Below are the code and all the weights of a small trained network. Each question names an input and a target symbol and asks about switching units off, where a switched-off unit gives its printed mean instead of its output.

import numpy as np


def w(rows, s, z=0):
    codes = np.array(rows[::2]) - 128.0
    scale = np.full(codes.shape[1], s)
    scale[-1] = z or s
    return codes * scale


def norm(h):
    return h / np.sqrt((h * h).mean(-1, keepdims=True) + 1e-5)


def softmax(a):
    e = np.exp(a - a.max(-1, keepdims=True))
    return e / e.sum(-1, keepdims=True)


def log_softmax(a):
    a = a - a.max(-1, keepdims=True)
    return a - np.log(np.exp(a).sum(-1, keepdims=True))


def net(x, mask):
    ids = ['ΔΛΨΩαβγεζηθπστφ'.index(c) for c in x.split()]
    T = len(ids)
    res = E[ids] + P[:T]
    u = 0
    for l in range(3):
        r = norm(res)
        for j in range(2):
            rows = slice(3 * j, 3 * j + 3)
            q, k, v = (r @ M[l][rows].T for M in (Q, K, V))
            z = softmax(np.where(np.tri(T) > 0, q @ k.T / 3**0.5, -1e9)) @ v
            o = O[l][rows]
            res = res + np.where(mask[u + j], z, o[:, -1]) @ o[:, :-1]
        u += 2
    return log_softmax(norm(res)[-1] @ U[:, :-1].T + U[:, -1])


Q, K, V, O = {}, {}, {}, {}
E = w([
[128,89,123,100,158,153,117],'Δ',
[108,69,131,114,137,121,86],'Λ',
[117,107,163,48,116,117,148],'Ψ',
[108,51,131,69,169,144,105],'Ω',
[98,88,123,87,168,166,178],'α',
[112,61,127,85,158,109,96],'β',
[42,163,34,130,71,124,71],'γ',
[73,254,207,125,172,51,241],'ε',
[118,74,131,71,176,141,116],'ζ',
[111,57,129,77,157,113,93],'η',
[119,64,134,64,174,156,118],'θ',
[87,109,142,69,192,172,213],'π',
[97,97,215,8,154,57,166],'σ',
[159,223,252,171,85,155,68],'τ',
[118,89,131,103,150,100,74],'φ',
],0.0038)
P = w([
[254,192,150,40,159,75,174],'0',
[130,152,216,61,174,119,120],'1',
[117,132,205,80,164,117,120],'2',
[104,121,185,91,156,122,125],'3',
[98,111,170,101,147,128,123],'4',
[92,96,154,112,146,128,121],'5',
[87,88,142,115,137,133,121],'6',
[89,80,128,122,132,137,129],'7',
[79,72,121,129,123,134,125],'8',
[84,61,111,129,115,140,127],'9',
[81,60,102,139,115,144,127],'10',
[81,49,96,144,111,147,123],'11',
],0.0025)
Q[0] = w([
[129,179,42,191,95,255,148],'0.h0',
[235,111,172,167,192,248,243],'0.h0',
[83,105,157,85,206,194,89],'0.h0',
[128,139,91,102,133,157,162],'0.h1',
[98,186,149,88,140,79,139],'0.h1',
[99,129,91,95,152,142,168],'0.h1',
],0.0059)
K[0] = w([
[167,95,104,89,132,47,52],'0.h0',
[1,88,94,170,99,126,46],'0.h0',
[95,114,92,104,148,192,199],'0.h0',
[107,130,106,108,143,128,161],'0.h1',
[163,154,120,125,136,76,151],'0.h1',
[113,112,115,107,147,117,166],'0.h1',
],0.0085)
V[0] = w([
[56,50,90,128,98,124,90],'0.h0',
[146,99,64,164,192,76,92],'0.h0',
[76,137,160,120,69,73,89],'0.h0',
[21,155,67,52,172,130,143],'0.h1',
[69,196,123,153,115,155,74],'0.h1',
[191,173,138,153,140,96,252],'0.h1',
],0.003)
O[0] = w([
[102,136,132,116,104,38,56,28],'0.h0',
[131,176,108,121,57,67,124,5],'0.h0',
[116,20,129,115,99,159,74,124],'0.h0',
[128,2,225,166,103,153,195,212],'0.h1',
[97,44,80,72,116,136,172,57],'0.h1',
[163,134,73,169,80,87,42,91],'0.h1',
],0.0032,0.0015)
Q[1] = w([
[152,147,126,136,79,144,48],'1.h0',
[106,88,80,80,129,186,119],'1.h0',
[137,187,125,188,102,116,153],'1.h0',
[173,143,97,129,71,126,54],'1.h1',
[76,146,158,128,101,187,129],'1.h1',
[2,39,211,124,113,214,118],'1.h1',
],0.0093)
K[1] = w([
[175,163,176,157,79,158,27],'1.h0',
[62,51,76,160,48,166,79],'1.h0',
[135,244,131,181,191,96,188],'1.h0',
[253,150,161,115,169,195,47],'1.h1',
[42,208,63,183,68,144,121],'1.h1',
[16,146,7,140,58,152,117],'1.h1',
],0.0054)
V[1] = w([
[109,174,173,189,85,126,170],'1.h0',
[234,110,211,155,145,185,71],'1.h0',
[182,22,102,52,137,140,169],'1.h0',
[60,243,119,204,66,124,115],'1.h1',
[41,151,63,21,2,145,118],'1.h1',
[65,130,111,186,213,244,83],'1.h1',
],0.0034)
O[1] = w([
[72,87,89,142,113,192,148,79],'1.h0',
[91,124,35,136,165,67,193,251],'1.h0',
[163,220,120,103,164,141,106,237],'1.h0',
[133,151,95,166,111,18,194,50],'1.h1',
[63,212,91,190,226,124,254,82],'1.h1',
[174,16,146,153,195,90,148,226],'1.h1',
],0.004,0.0023)
Q[2] = w([
[137,110,89,63,219,81,191],'2.h0',
[183,194,175,67,147,212,77],'2.h0',
[84,52,44,144,173,97,150],'2.h0',
[146,155,104,88,221,68,139],'2.h1',
[172,71,158,116,46,204,32],'2.h1',
[140,83,159,193,2,134,88],'2.h1',
],0.009)
K[2] = w([
[188,234,150,37,192,176,190],'2.h0',
[55,61,158,111,126,186,198],'2.h0',
[235,199,75,86,153,175,71],'2.h0',
[255,219,69,60,143,135,99],'2.h1',
[101,9,146,212,160,117,64],'2.h1',
[42,49,184,238,25,124,92],'2.h1',
],0.0086)
V[2] = w([
[168,161,91,206,138,66,93],'2.h0',
[69,56,75,167,80,77,42],'2.h0',
[206,124,122,144,174,143,84],'2.h0',
[55,128,84,166,112,174,53],'2.h1',
[94,55,186,155,164,102,254],'2.h1',
[144,97,33,176,64,154,140],'2.h1',
],0.0049)
O[2] = w([
[83,136,189,188,162,129,137,36],'2.h0',
[59,115,62,137,230,105,162,18],'2.h0',
[143,158,114,213,66,116,185,181],'2.h0',
[148,189,167,102,58,118,156,67],'2.h1',
[116,118,127,211,162,155,253,27],'2.h1',
[198,159,178,146,137,85,130,2],'2.h1',
],0.0056,0.0046)
U = w([
[128,111,204,202,185,116,66,117],'Δ',
[111,82,90,157,211,172,200,254],'Λ',
[207,118,149,204,79,154,211,194],'Ψ',
[95,153,124,127,151,113,117,70],'Ω',
[207,129,169,77,82,145,50,203],'α',
[129,161,88,117,117,99,151,83],'β',
[110,249,152,115,148,213,157,118],'γ',
[133,145,111,136,116,106,137,68],'ε',
[144,144,125,153,127,92,125,93],'ζ',
[114,159,110,123,130,112,134,75],'η',
[95,169,118,118,165,98,113,94],'θ',
[26,51,129,105,93,182,114,86],'π',
[200,128,104,157,87,70,157,115],'σ',
[108,168,107,113,143,106,127,72],'τ',
[141,147,107,134,102,96,157,84],'φ',
],0.011,0.0044)

Each question gives the input, a string of symbols that net reads in full, and the target symbol t.
The units are the heads (3 rows each of Q, K, V and O). Each row of codes is followed by its name. A weight is (code - 128) times the scale printed after its matrix; where a second scale follows, it is the last column's (O and U).
mask holds one flag per head, layer by layer. A switched-off head (its flag False) gives its mean, the last column of its rows in O, instead of its output. The means were averaged over made-up inputs and are rounded, as every weight is.
A unit's drop is (log p(t) with every unit on - log p(t) with that unit switched off) / (log p(t) with every unit on - log p(t) with every unit switched off).
The circuit of an input: a set's keep is (log p(t) with only the set's units on - log p(t) with every unit switched off) / (log p(t) with every unit on - log p(t) with every unit switched off). Starting from all 6 units, units are removed one at a time, each time the one whose removal leaves the highest keep (on an exact tie, the one counted first), for as long as the keep stays at least 0.8.
circuit, biggest first: the units of the circuit, biggest drop first
unit that matters most: the unit with the biggest drop
which heads matter: for each layer, one digit per head in row order, 1 if its drop is at least 0.15 and else 0, layers parted by /
drop of u: that unit's drop, to one decimal
input τ Ψ τ ε ε Λ α ε ε, target Ψ: unit that matters most : 1.h0
input σ ε α Δ β Ω φ β τ α τ, target π: circuit, biggest first : 2.h0, 1.h0
input ε Λ Δ ε α ε, target Λ: which heads matter : 01 / 10 / 01
input Ω ζ ε τ τ σ Ω Δ Λ Ω π, target α: which heads matter : 10 / 11 / 00
input ε γ Ω η τ η Ω π τ ζ θ, target Λ: which heads matter : 00 / 01 / 01
input α α ε, target α: which heads matter : 00 / 01 / 00
input τ α τ τ θ Ω τ π, target α: which heads matter : 11 / 10 / 10
input τ α γ α, target Δ: which heads matter : 11 / 01 / 11
input γ π ε τ τ θ α τ τ θ, target γ: which heads matter : 00 / 01 / 00
input α τ τ τ Λ Ω τ Ψ Λ τ, target Ψ: which heads matter : 01 / 10 / 01
input π τ η τ α θ β τ, target Λ: which heads matter : 01 / 10 / 11
input ε β Λ τ Δ Λ γ, target Λ: which heads matter : 00 / 01 / 00
input φ ε σ Λ η Λ ε, target π: circuit, biggest first : 1.h0, 2.h1
input ε Λ τ τ γ τ τ η, target Λ: circuit, biggest first : 1.h1
input α φ ε Δ τ τ γ π ε ε φ α, target σ: circuit, biggest first : 1.h1, 2.h0, 0.h0
input τ α ε τ η α Ω β η ε γ, target Δ: which heads matter : 11 / 11 / 11
input θ ε ε Δ τ η α ε ε ε, target Ψ: which heads matter : 01 / 10 / 01
input τ σ α Λ Λ γ Ψ, target Δ: drop of 2.h1 : 0.2
input γ Λ ε α ε, target γ: drop of 1.h1 : 2.7
input Ω τ τ Ψ π α θ ε, target α: circuit, biggest first : 2.h0
input τ ε τ Δ τ ε ε β α, target α: drop of 1.h1 : -0.2
